1.991	0.119	0.878	-0.400
0.453	-1.086	0.358	0.188
1.373	-0.607	-0.169	-0.673
1.075	1.105	1.723	-0.986
0.108	-0.003	-0.084	0.408
-0.230	-0.236	0.415	-0.171
-1.391	0.199	0.997	-0.570
0.861	0.162	0.318	0.729
Indices start at 0.
The entry in row 0 and column 0 is 1.991
The entry in the top-right corner -> -0.400
Find the entry at row 2, column 1.
A: -0.607
The entry in the bottom-right corner: 0.729
The entry in row 1 and column 0 -> 0.453
The entry directly above -1.086 is 0.119
The entry directly below the smallest entry: 0.861
The entry at row 0, column 2: 0.878
Find the entry just left of 0.188.
A: 0.358
The entry directly above 1.723 is -0.169
The entry directly above 0.729 is -0.570
Find the entry directly below 0.199.
A: 0.162
The entry just left of 0.997 -> 0.199
Find the entry in row 2 and column 0.
A: 1.373
Find the entry directly below 1.373.
A: 1.075
Find the minimum.
A: -1.391
The entry directly above -0.673 -> 0.188
Find the entry at row 1, column 1.
A: -1.086
The entry directly below -0.986 is 0.408
Find the entry just right of -0.236.
A: 0.415
Find the entry just right of 0.108.
A: -0.003

[[ 0.06 -0.09  0.03 -0.01  0.00  0.08 -0.01 -0.03  0.09  0.08  0.13 -0.03
   0.03  0.10 -0.03 -0.13]
 [ 0.15  0.00 -0.08 -0.09 -0.17  0.14 -0.09 -0.02 -0.01  0.01  0.16  0.01
   0.02  0.02  0.08 -0.01]
 [ 0.21  0.10 -0.06  0.06 -0.11  0.19  0.16 -0.15  0.06 -0.11  0.11 -0.11
   0.04  0.22 -0.03 -0.06]
 [ 0.03 -0.08 -0.05 -0.20  0.05  0.16  0.13  0.25  0.01 -0.19 -0.01 -0.02
   0.08  0.13 -0.11 -0.07]
 [ 0.03  0.04  0.08 -0.08  0.10  0.10 -0.02  0.15 -0.02  0.07  0.16 -0.18
   0.13  0.10 -0.07 -0.05]]
The entry just right of the smallest entry: 0.05
The entry just right of 0.21 is 0.10
The entry just left of the largest entry: 0.13
What is the smallest entry?
Answer: -0.20
The entry just left of the smallest entry -> -0.05
The entry just right of -0.19 -> -0.01

Read these off the table that follows.
1) Find the 4th entry in reading order.
2) Find the entry just right of 2.00.
3) Find the 2nd largest entry.
4) Find the fifth entry in reading order.
5) Find the entry just right of -0.62.
6) Find the entry just right of 0.57.
7) Find the minimum.
[[ 1.34 -1.92 -1.54 -2.13 -0.20 -0.64 -1.27 -4.06 -2.34  1.58  3.85 -0.22
  -1.76  0.04]
 [-1.48  2.10  1.65  2.45  0.16  0.80  1.26  4.11  3.03 -1.46 -4.25  0.13
   2.00  0.04]
 [-0.70  0.84  1.33 -0.57 -0.54  0.57  3.08 -1.44  2.53  5.77 -0.12  0.02
  -0.73  3.54]
 [-0.76  1.26 -0.02  2.45 -0.18  0.83 -2.40 -0.79  5.22 -2.41 -2.66 -1.37
   2.34 -0.75]
 [-0.40  0.84 -0.50  2.25 -0.04  0.54 -3.10 -0.62  3.87 -3.55 -2.03 -1.29
   2.25 -1.65]]
1) -2.13
2) 0.04
3) 5.22
4) -0.20
5) 3.87
6) 3.08
7) -4.25
